128,134,136,149
118,134,112,137
yields 112

149,117,132,129,127 yields 129

115,135,104,107,109
149,120,140,130,148
126,125,125,127,126
yields 127

153,120,141,130,139,102 yields 139

127,131,121,104,131 yields 104

148,134,119,106,120,123 yields 120

151,123,128,146,119,132 yields 119

101,127,128,131,132,127,133 yields 127
---
[[126 133 128 124 139 124 137]
 [129 117 139 129 120 129 131]
 [130 133 116 135 117 136 107]] --> 133

[[129 125 122 134 119 138 132]
 [150 112 126 141 124 138 123]
 [151 112 127 141 125 138 123]] --> 125

[[118 136 118 129 115 131 153]
 [130 126 127 141 129 124 131]
 [129 136 120 125 123 138 134]] --> 136

[[130 132 122 127 129 121]
 [137 131 125 124 144 136]
 [136 136 126 107 137 134]] --> 132

[[142 155 101 136 143 118]
 [139 109 135 149 134 128]
 [100 106 112 135 113 135]] --> 155

[[146 123 141 141 150]
 [130 131 127 139 135]
 [122 120 129 125 120]] --> 123

[[123 120 145 116 130 155]
 [127 140 139 110 115 144]
 [123 119 145 113 125 156]] --> 120

[[145 124 123 122 130 128 132]
 [143 121 130 131 121 119 125]
 [ 99 140 134 144 112 119 124]] --> 124
---
[[126 118 129 130 144 127 113]
 [130 135 127 126 122 129 141]
 [129 119 126 128 153 129 124]] value 141

[[131 117 125 151 128 149 123]
 [120 143 131 143 126 139 120]
 [121 129 130 152 127 134 129]] value 149

[153 149 113 134 118] value 134

[140 101 128 129] value 128

[[150 140 118 129]
 [115 108 142 124]
 [153 125 105 141]] value 142

[150 127 137 121 123 118 134] value 134

[155 108 149 131 100 117] value 131
---
[[147 121 143 123 143 122 127]
 [147 138 138 154 146 130 129]
 [131 110 134 102 129 124 122]] Out: 154, 154

[116 128 122 155 131 120 149] Out: 155, 155

[136  99 106 155 105] Out: 106, 155

[131 102 129 148 113] Out: 129, 148

[152 124 123 112 105] Out: 123, 152

[154 129 147 104 132 134 116] Out: 104, 154
---
Q:
[[124 121 119 123]
 [121 130 132 132]
 [105 149 129 130]]
A: 124, 130

Q:
[[122 151 126 119 126 133 147]
 [120 112 125 149 115 134 122]]
A: 122, 122

Q: [132 124 150 151 138 122]
A: 132, 122

Q:
[[127 107 120 155 131]
 [136 121 148 130 140]
 [124 127 129 114 140]]
A: 127, 140

Q: [147 111 122 106]
A: 147, 106

Q: [106 122 142 118 111 109 131]
A: 106, 131
---
[[112 131 117 123]
 [106 131 121 124]
 [118 113 106 126]] result: 106

[[131 148 128 123 128 154 145]
 [130 119 128 129 127 116 121]
 [132 131 125 122 128 137 138]] result: 125

[[107 119 129 144 139 137 142]
 [101 119 136 135 141 127 119]
 [111 127 111 126 118 130 119]] result: 111

[[129 131 152 127]
 [136 116 154 128]
 [128 130 124 129]] result: 124

[[129 130 129 119]
 [138 157 127 130]
 [126 130 122 132]] result: 122

[[124 156 131 145 124 144 138]
 [138 122 141 100 140 113 110]
 [126 155 152 120 143 105 121]] result: 152
---
[100, 136, 111, 153, 118, 133] | 153, 100
[115, 104, 115, 141] | 141, 104
[[103, 107, 127, 99, 145, 113], [114, 142, 147, 128, 114, 141]] | 147, 99
[[127, 125, 118, 123], [122, 122, 129, 132], [102, 103, 130, 125]] | 132, 102
[138, 127, 101, 136, 128, 99] | 138, 99
[[130, 140, 149, 118, 110, 125], [144, 140, 111, 140, 127, 140]] | 149, 110
[132, 134, 155, 140] | 155, 132
[150, 100, 127, 122] | 150, 100
---
[[154 102 117 127 110 136 113]
 [136 113 123 149 124 114 128]
 [110 136 113 123 149 124 114]] gives 149, 154

[101 158 102 117 150] gives 102, 158

[103 143 131 106 122  99 132] gives 106, 143

[132 134 132 151 125] gives 132, 151

[138 139 141 106 129 129 105] gives 106, 141

[131 135 111 152 134] gives 111, 152
---
[130 141 155 122 123 138 125] yields 155, 122

[[133 138 122 135]
 [116 153 130 141]
 [130 126 117 142]] yields 153, 116

[102 134 119 120 135 115 112] yields 135, 102

[126 157 141 128 127 134] yields 157, 126

[[132 152 147 133]
 [118 145 154 113]] yields 154, 113

[[113 142 151 126 139 136 129]
 [131 146 147 123 132 135 133]] yields 151, 113
---
[[128 129 129 128 126 127 129 129]
 [126 128 130 128 122 124 130 133]
 [131 122 123 129 134 131 124 129]
 [129 126 125 129 131 130 126 127]
 [128 125 128 128 127 126 128 131]
 [131 105 119 130 123 116 124 149]
 [127 139 132 127 132 134 129 117]
 [127 134 131 128 129 131 129 123]] Answer: 133

[[142 133 135 145 144 145 107 146 133 143 135]
 [145 141 122 125 125 128 111 135 122 127 144]
 [104 108 137 135 136 131 150 121 138 133 105]
 [130 122 141 152 151 149 116 145 139 148 123]
 [126 122 136 144 144 142 123 137 135 142 123]
 [131 131 123 122 122 123 128 126 124 123 132]] Answer: 144

[[130 130 137 125 132 135 120 132 125 113]
 [130 127 129 131 130 131 130 129 131 147]
 [132 127 133 133 134 135 124 130 130 154]
 [131 127 133 133 134 135 125 130 130 154]
 [132 128 135 133 135 136 123 131 129 150]
 [129 132 118 134 124 119 149 127 137 135]
 [136 132 141 134 138 142 122 136 131 142]
 [130 128 129 132 130 131 131 130 132 146]] Answer: 147

[[119 126 120 124 123 138 137 127 125 122 128 135 127 121]
 [137 138 124 122 122 122 135 123 130 129 125 148 134 121]
 [130 123 130 113 133 133 126 137 127 136 128 127 135 124]
 [120 132 125 134 121 139 126 130 110 137 123 131 129 132]
 [132 130 127 135 141 132 151 126 130 127 134 127 129 137]
 [123 115 123 130 135 143 117 127 129 138 135 130 124 121]] Answer: 121

[[118 143 130 138 107 131 134 155 135 114 126 123 115 120]
 [124 120 110 121 110 134 138 129 127 147 125 104 121 122]
 [124 140 125 121 127 107 118 119 128 130 132 131 137 131]
 [118 132 123 134 112 122 127 113 139 121 122 120 129 136]
 [113 153 122 144 126 116 118 134 131 120 125 110 140 129]
 [133 113 122 140 122 117 129 131 128 107 136 141 130 136]] Answer: 122
